Below are the code and all the weights of a small trained network. Each question names an input and a target symbol and asks about switching units off, where a switched-off unit gives its printed mean instead of its output.

import numpy as np


def w(rows, s, z=0):
    codes = np.array(rows[::2]) - 128.0
    scale = np.full(codes.shape[1], s)
    scale[-1] = z or s
    return codes * scale


def norm(h):
    return h / np.sqrt((h * h).mean(-1, keepdims=True) + 1e-5)


def f(y):
    return y / 2 * (1 + np.tanh(0.7978845608 * (y + 0.044715 * y**3)))


def softmax(a):
    e = np.exp(a - a.max(-1, keepdims=True))
    return e / e.sum(-1, keepdims=True)


def log_softmax(a):
    a = a - a.max(-1, keepdims=True)
    return a - np.log(np.exp(a).sum(-1, keepdims=True))


def net(x, mask):
    ids = ['ΔΘΞβγεζηλμπστφω'.index(c) for c in x.split()]
    T = len(ids)
    res = E[ids] + P[:T]
    u = 0
    for l in range(3):
        q, k, v = (norm(res) @ M[l].T for M in (Q, K, V))
        z = softmax(np.where(np.tri(T) > 0, q @ k.T / 3**0.5, -1e9)) @ v
        res = res + np.where(mask[u], z, O[l][:, -1]) @ O[l][:, :-1]
        u += 1
        y = f(norm(res) @ A[l][:, :-1].T + A[l][:, -1])
        res = res + np.where(mask[u : u + 8], y, B[l][:, -1]) @ B[l][:, :-1]
        u += 8
    return log_softmax(norm(res)[-1] @ U[:, :-1].T + U[:, -1])


Q, K, V, O, A, B = {}, {}, {}, {}, {}, {}
E = w([
[164,98,154],'Δ',
[137,216,120],'Θ',
[35,238,115],'Ξ',
[102,215,121],'β',
[139,93,145],'γ',
[49,208,125],'ε',
[61,246,112],'ζ',
[154,161,132],'η',
[129,118,144],'λ',
[139,103,147],'μ',
[38,225,122],'π',
[130,20,157],'σ',
[223,102,196],'τ',
[148,112,105],'φ',
[156,107,107],'ω',
],0.013)
P = w([
[186,122,183],'0',
[195,150,94],'1',
[39,146,37],'2',
[170,135,229],'3',
[99,143,110],'4',
[103,104,29],'5',
[113,147,219],'6',
[110,128,113],'7',
[111,98,5],'8',
[121,139,199],'9',
[134,97,116],'10',
[137,112,26],'11',
[93,142,196],'12',
],0.011)
Q[0] = w([
[254,113,188],'0.h1',
[233,139,142],'0.h1',
[191,59,106],'0.h1',
],0.0051)
K[0] = w([
[254,44,47],'0.h1',
[192,123,87],'0.h1',
[57,94,32],'0.h1',
],0.0038)
V[0] = w([
[192,169,4],'0.h1',
[123,129,109],'0.h1',
[161,137,141],'0.h1',
],0.004)
O[0] = w([
[44,2,222,6],'0.h1',
[85,107,121,85],'0.h1',
[214,108,184,204],'0.h1',
],0.002,0.00024)
A[0] = w([
[128,112,41,94],'0.n1',
[110,64,57,211],'0.n2',
[254,108,129,2],'0.n3',
[170,137,129,96],'0.n4',
[213,162,24,135],'0.n5',
[101,193,17,130],'0.n6',
[119,168,59,126],'0.n7',
[162,233,227,52],'0.n8',
],0.013,0.0037)
B[0] = w([
[77,58,64,181],'0.n1',
[4,173,116,237],'0.n2',
[21,157,118,180],'0.n3',
[95,117,130,127],'0.n4',
[167,201,70,202],'0.n5',
[199,211,90,255],'0.n6',
[162,139,115,188],'0.n7',
[8,127,227,242],'0.n8',
],0.017,0.0057)
Q[1] = w([
[157,52,105],'1.h1',
[129,159,145],'1.h1',
[133,16,254],'1.h1',
],0.014)
K[1] = w([
[72,185,126],'1.h1',
[162,110,131],'1.h1',
[107,246,254],'1.h1',
],0.014)
V[1] = w([
[163,173,201],'1.h1',
[189,254,17],'1.h1',
[138,218,59],'1.h1',
],0.0093)
O[1] = w([
[182,162,115,100],'1.h1',
[51,254,101,136],'1.h1',
[81,196,135,251],'1.h1',
],0.012,0.0023)
A[1] = w([
[154,84,72,141],'1.n1',
[141,126,49,105],'1.n2',
[3,75,57,107],'1.n3',
[152,113,46,143],'1.n4',
[80,159,216,4],'1.n5',
[101,103,146,66],'1.n6',
[227,40,184,17],'1.n7',
[67,92,158,60],'1.n8',
],0.013,0.0018)
B[1] = w([
[122,81,125,119],'1.n1',
[117,88,160,150],'1.n2',
[175,40,107,254],'1.n3',
[121,80,159,141],'1.n4',
[82,63,160,212],'1.n5',
[135,135,153,150],'1.n6',
[54,250,140,179],'1.n7',
[155,123,167,200],'1.n8',
],0.024,0.0067)
Q[2] = w([
[35,86,255],'2.h1',
[209,175,125],'2.h1',
[109,31,108],'2.h1',
],0.01)
K[2] = w([
[202,71,5],'2.h1',
[115,95,153],'2.h1',
[32,203,87],'2.h1',
],0.015)
V[2] = w([
[57,149,71],'2.h1',
[94,95,64],'2.h1',
[249,102,53],'2.h1',
],0.015)
O[2] = w([
[75,40,72,176],'2.h1',
[10,75,117,146],'2.h1',
[30,232,85,9],'2.h1',
],0.012,0.011)
A[2] = w([
[105,169,173,113],'2.n1',
[174,84,110,104],'2.n2',
[128,87,255,76],'2.n3',
[117,125,124,79],'2.n4',
[122,103,169,63],'2.n5',
[41,129,28,3],'2.n6',
[92,97,167,135],'2.n7',
[102,130,229,67],'2.n8',
],0.022,0.0045)
B[2] = w([
[168,117,60,165],'2.n1',
[166,77,71,161],'2.n2',
[201,136,190,246],'2.n3',
[144,155,131,124],'2.n4',
[118,153,166,161],'2.n5',
[48,4,118,188],'2.n6',
[95,194,139,209],'2.n7',
[73,107,227,211],'2.n8',
],0.028,0.011)
U = w([
[121,144,115,43],'Δ',
[125,146,116,42],'Θ',
[119,140,94,137],'Ξ',
[122,160,110,73],'β',
[128,148,93,143],'γ',
[130,155,110,87],'ε',
[120,142,105,94],'ζ',
[13,217,174,168],'η',
[126,151,118,38],'λ',
[165,129,238,251],'μ',
[129,146,119,16],'π',
[253,51,100,126],'σ',
[137,144,113,49],'τ',
[114,135,102,122],'φ',
[112,145,116,3],'ω',
],0.012,0.0042)

Each question gives the input, a string of symbols that net reads in full, and the target symbol t.
The units are the heads (3 rows each of Q, K, V and O) and the neurons (one row each of A and B). Each row of codes is followed by its name. A weight is (code - 128) times the scale printed after its matrix; where a second scale follows, it is the last column's (O, A, B and U).
mask holds one flag per unit, layer by layer, with each layer's heads first. A switched-off unit (its flag False) gives its mean, the last column of its rows in O or B, instead of its output. The means were averaged over made-up inputs and are rounded, as every weight is.
A unit's drop is (log p(t) with every unit on - log p(t) with that unit switched off) / (log p(t) with every unit on - log p(t) with every unit switched off).
The circuit of an input: a set's keep is (log p(t) with only the set's units on - log p(t) with every unit switched off) / (log p(t) with every unit on - log p(t) with every unit switched off). Starting from the 12 units with the biggest drops (on a tie, the unit counted first), units are removed one at a time, each time the one whose removal leaves the highest keep (on an exact tie, the one counted first), for as long as the keep stays at least 0.8.
units of the circuit, in order: the units of the circuit, biggest drop first
unit that matters most: the unit with the biggest drop
k most important neurons: the k neurons with the biggest drops, biggest first
drop of u: that unit's drop, to one decimal
input ε η σ Ξ φ Ξ σ π, target σ: 2 most important neurons => (0.n1; 0.n6)
input ω γ ζ σ Δ, target σ: units of the circuit, in order => (0.n8; 2.n8)
input σ γ ε, target σ: unit that matters most => 1.n7
input φ μ η τ σ γ Δ σ ζ σ β, target σ: 4 most important neurons => (0.n2; 0.n3; 0.n8; 1.n7)
input ε η μ σ τ ε Ξ λ λ ζ ω λ μ, target η: 3 most important neurons => (1.n7; 0.n2; 1.n3)
input σ φ σ η τ σ σ ζ, target σ: 2 most important neurons => (0.n6; 0.n1)
input γ γ ω Ξ π τ η Ξ γ σ γ, target σ: units of the circuit, in order => (0.n8; 2.n8)
input ζ τ β φ μ γ ω γ σ η Ξ, target σ: 4 most important neurons => (0.n6; 2.n7; 2.n8; 0.n2)
input σ ζ Δ, target σ: 4 most important neurons => (1.n7; 0.n8; 1.n3; 0.n5)
input σ σ σ φ σ σ Θ π σ β β, target σ: units of the circuit, in order => (0.n6; 0.n2; 2.n8)
input σ τ η σ Δ σ μ Θ Ξ τ Ξ τ σ, target η: 4 most important neurons => (0.n6; 1.n7; 0.n8; 0.n3)
input ε σ σ η σ σ Δ μ σ μ, target η: units of the circuit, in order => (2.h1; 1.n3)
input σ σ μ, target σ: 2 most important neurons => (1.n7; 0.n5)
input σ σ ζ γ σ, target σ: unit that matters most => 0.n2
input σ γ σ γ σ σ ω φ λ, target σ: 3 most important neurons => (1.n7; 0.n6; 1.n3)
input σ Δ ε, target σ: 4 most important neurons => (1.n7; 0.n5; 0.n6; 0.n2)
input σ ζ σ σ γ, target σ: 2 most important neurons => (1.n3; 0.n8)
input Ξ γ ζ σ ζ, target σ: 2 most important neurons => (0.n2; 0.n3)
input γ β π ω π μ π ζ ζ σ Θ, target σ: 2 most important neurons => (0.n2; 0.n6)
input σ μ σ Ξ η τ γ η, target σ: unit that matters most => 0.n5
input ζ ζ Ξ η τ γ γ Ξ σ μ Ξ, target σ: drop of 1.h1 => 0.0
input σ η ε σ λ π π σ σ σ Ξ φ, target σ: drop of 2.n3 => -0.2
input ε ω τ γ τ γ ζ π Ξ β ω τ ω, target η: drop of 0.n1 => 0.5
